Below are the code and all the weights of a small trained network. Each question names an input and a target symbol and asks about switching units off, where a switched-off unit gives its printed mean instead of its output.

import numpy as np


def w(rows, s, z=0):
    codes = np.array(rows[::2]) - 128.0
    scale = np.full(codes.shape[1], s)
    scale[-1] = z or s
    return codes * scale


def norm(h):
    return h / np.sqrt((h * h).mean(-1, keepdims=True) + 1e-5)


def f(y):
    return y / 2 * (1 + np.tanh(0.7978845608 * (y + 0.044715 * y**3)))


def softmax(a):
    e = np.exp(a - a.max(-1, keepdims=True))
    return e / e.sum(-1, keepdims=True)


def log_softmax(a):
    a = a - a.max(-1, keepdims=True)
    return a - np.log(np.exp(a).sum(-1, keepdims=True))


def net(x, mask):
    ids = ['Θαβεζψ'.index(c) for c in x.split()]
    T = len(ids)
    res = E[ids] + P[:T]
    r = norm(res)
    for j in range(2):
        rows = slice(3 * j, 3 * j + 3)
        q, k, v = (r @ M[0][rows].T for M in (Q, K, V))
        z = softmax(np.where(np.tri(T) > 0, q @ k.T / 3**0.5, -1e9)) @ v
        o = O[0][rows]
        res = res + np.where(mask[j], z, o[:, -1]) @ o[:, :-1]
    y = f(norm(res) @ A[0][:, :-1].T + A[0][:, -1])
    res = res + np.where(mask[2:18], y, B[0][:, -1]) @ B[0][:, :-1]
    return log_softmax(norm(res)[-1] @ U[:, :-1].T + U[:, -1])


Q, K, V, O, A, B = {}, {}, {}, {}, {}, {}
E = w([
[161,252,116,65],'Θ',
[78,40,152,119],'α',
[209,39,178,59],'β',
[44,104,68,42],'ε',
[75,162,117,110],'ζ',
[155,160,174,135],'ψ',
],0.013)
P = w([
[146,135,130,219],'0',
[82,179,216,94],'1',
[83,150,248,90],'2',
[74,143,232,2],'3',
[166,153,26,2],'4',
[163,161,40,21],'5',
],0.0084)
Q[0] = w([
[103,137,174,98],'H0',
[118,136,147,131],'H0',
[134,135,123,125],'H0',
[128,130,138,59],'H1',
[168,106,138,254],'H1',
[111,132,101,161],'H1',
],0.05)
K[0] = w([
[137,127,104,169],'H0',
[140,111,125,108],'H0',
[115,124,125,160],'H0',
[166,71,178,111],'H1',
[1,226,68,106],'H1',
[120,168,80,163],'H1',
],0.031)
V[0] = w([
[37,187,180,253],'H0',
[149,35,222,160],'H0',
[221,210,204,131],'H0',
[133,143,111,80],'H1',
[136,117,110,54],'H1',
[25,152,65,147],'H1',
],0.028)
O[0] = w([
[3,124,127,191,251],'H0',
[101,19,171,114,49],'H0',
[172,68,102,208,211],'H0',
[129,154,99,102,133],'H1',
[141,168,80,100,158],'H1',
[113,176,176,165,24],'H1',
],0.032,0.015)
A[0] = w([
[67,228,142,191,98],'N0',
[157,160,56,142,186],'N1',
[72,129,105,131,130],'N2',
[117,111,141,136,145],'N3',
[146,202,188,55,4],'N4',
[102,116,107,132,55],'N5',
[179,143,119,201,120],'N6',
[193,153,154,209,95],'N7',
[153,151,185,227,50],'N8',
[154,36,78,50,39],'N9',
[171,156,171,123,96],'N10',
[119,188,184,139,120],'N11',
[131,126,250,148,77],'N12',
[47,98,108,64,166],'N13',
[110,85,59,43,122],'N14',
[200,160,158,200,84],'N15',
],0.023,0.0039)
B[0] = w([
[129,111,4,74,224],'N0',
[123,211,160,132,249],'N1',
[161,106,92,136,170],'N2',
[134,117,160,136,138],'N3',
[115,137,103,3,147],'N4',
[144,108,109,136,136],'N5',
[164,219,131,144,215],'N6',
[174,232,134,121,196],'N7',
[135,109,52,60,174],'N8',
[123,227,26,117,188],'N9',
[122,86,91,141,126],'N10',
[88,89,75,107,147],'N11',
[161,96,242,127,155],'N12',
[184,171,222,159,207],'N13',
[165,205,48,77,187],'N14',
[167,234,130,144,191],'N15',
],0.039,0.014)
U = w([
[184,208,155,216,150],'Θ',
[113,114,221,96,254],'α',
[220,39,97,94,133],'β',
[53,164,148,18,47],'ε',
[2,135,80,167,62],'ζ',
[137,46,100,225,144],'ψ',
],0.0087,0.0041)

Each question gives the input, a string of symbols that net reads in full, and the target symbol t.
The units are the heads (3 rows each of Q, K, V and O) and the neurons (one row each of A and B). Each row of codes is followed by its name. A weight is (code - 128) times the scale printed after its matrix; where a second scale follows, it is the last column's (O, A, B and U).
mask holds one flag per unit, heads first, then neurons. A switched-off unit (its flag False) gives its mean, the last column of its rows in O or B, instead of its output. The means were averaged over made-up inputs and are rounded, as every weight is.
A unit's drop is (log p(t) with every unit on - log p(t) with that unit switched off) / (log p(t) with every unit on - log p(t) with every unit switched off).
The circuit of an input: a set's keep is (log p(t) with only the set's units on - log p(t) with every unit switched off) / (log p(t) with every unit on - log p(t) with every unit switched off). Starting from the 12 units with the biggest drops (on a tie, the unit counted first), units are removed one at a time, each time the one whose removal leaves the highest keep (on an exact tie, the one counted first), for as long as the keep stays at least 0.8.
circuit, biggest first: the units of the circuit, biggest drop first
k most important neurons: the k neurons with the biggest drops, biggest first
heads that matter: for each layer, one digit per head in row order, 1 if its drop is at least 0.15 and else 0, layers parted by /
drop when u is switched off: that unit's drop, to one decimal
input ζ α β β, target ζ: heads that matter	10
input ψ β ζ, target ψ: heads that matter	10
input α ε ε, target α: heads that matter	10
input β α ε, target β: heads that matter	10
input ψ Θ α ζ, target ψ: heads that matter	00
input ψ ζ β ε, target ψ: heads that matter	10
input α β ε ψ, target ε: circuit, biggest first	(H0)
input ε Θ Θ, target ε: circuit, biggest first	(H0, N4)
input α α α Θ α, target α: heads that matter	11
input β Θ β ζ, target β: heads that matter	10
input α α Θ α ψ ε, target α: heads that matter	11
input α ψ Θ β, target ε: heads that matter	11
input ψ β ζ Θ, target ψ: heads that matter	10
input ψ α Θ ε, target ψ: heads that matter	00
input α α ζ Θ ψ, target α: heads that matter	11
input α β ε, target ε: most important neuron	(N13)
input ε α ζ, target ε: drop when H0 is switched off	0.9
input β Θ Θ ψ ψ β, target β: drop when H0 is switched off	0.5
input β Θ ζ, target β: drop when N6 is switched off	0.0
input α ζ Θ α ψ Θ, target α: drop when H1 is switched off	0.7
input ε Θ α ε ε, target ε: most important neuron	(N4)
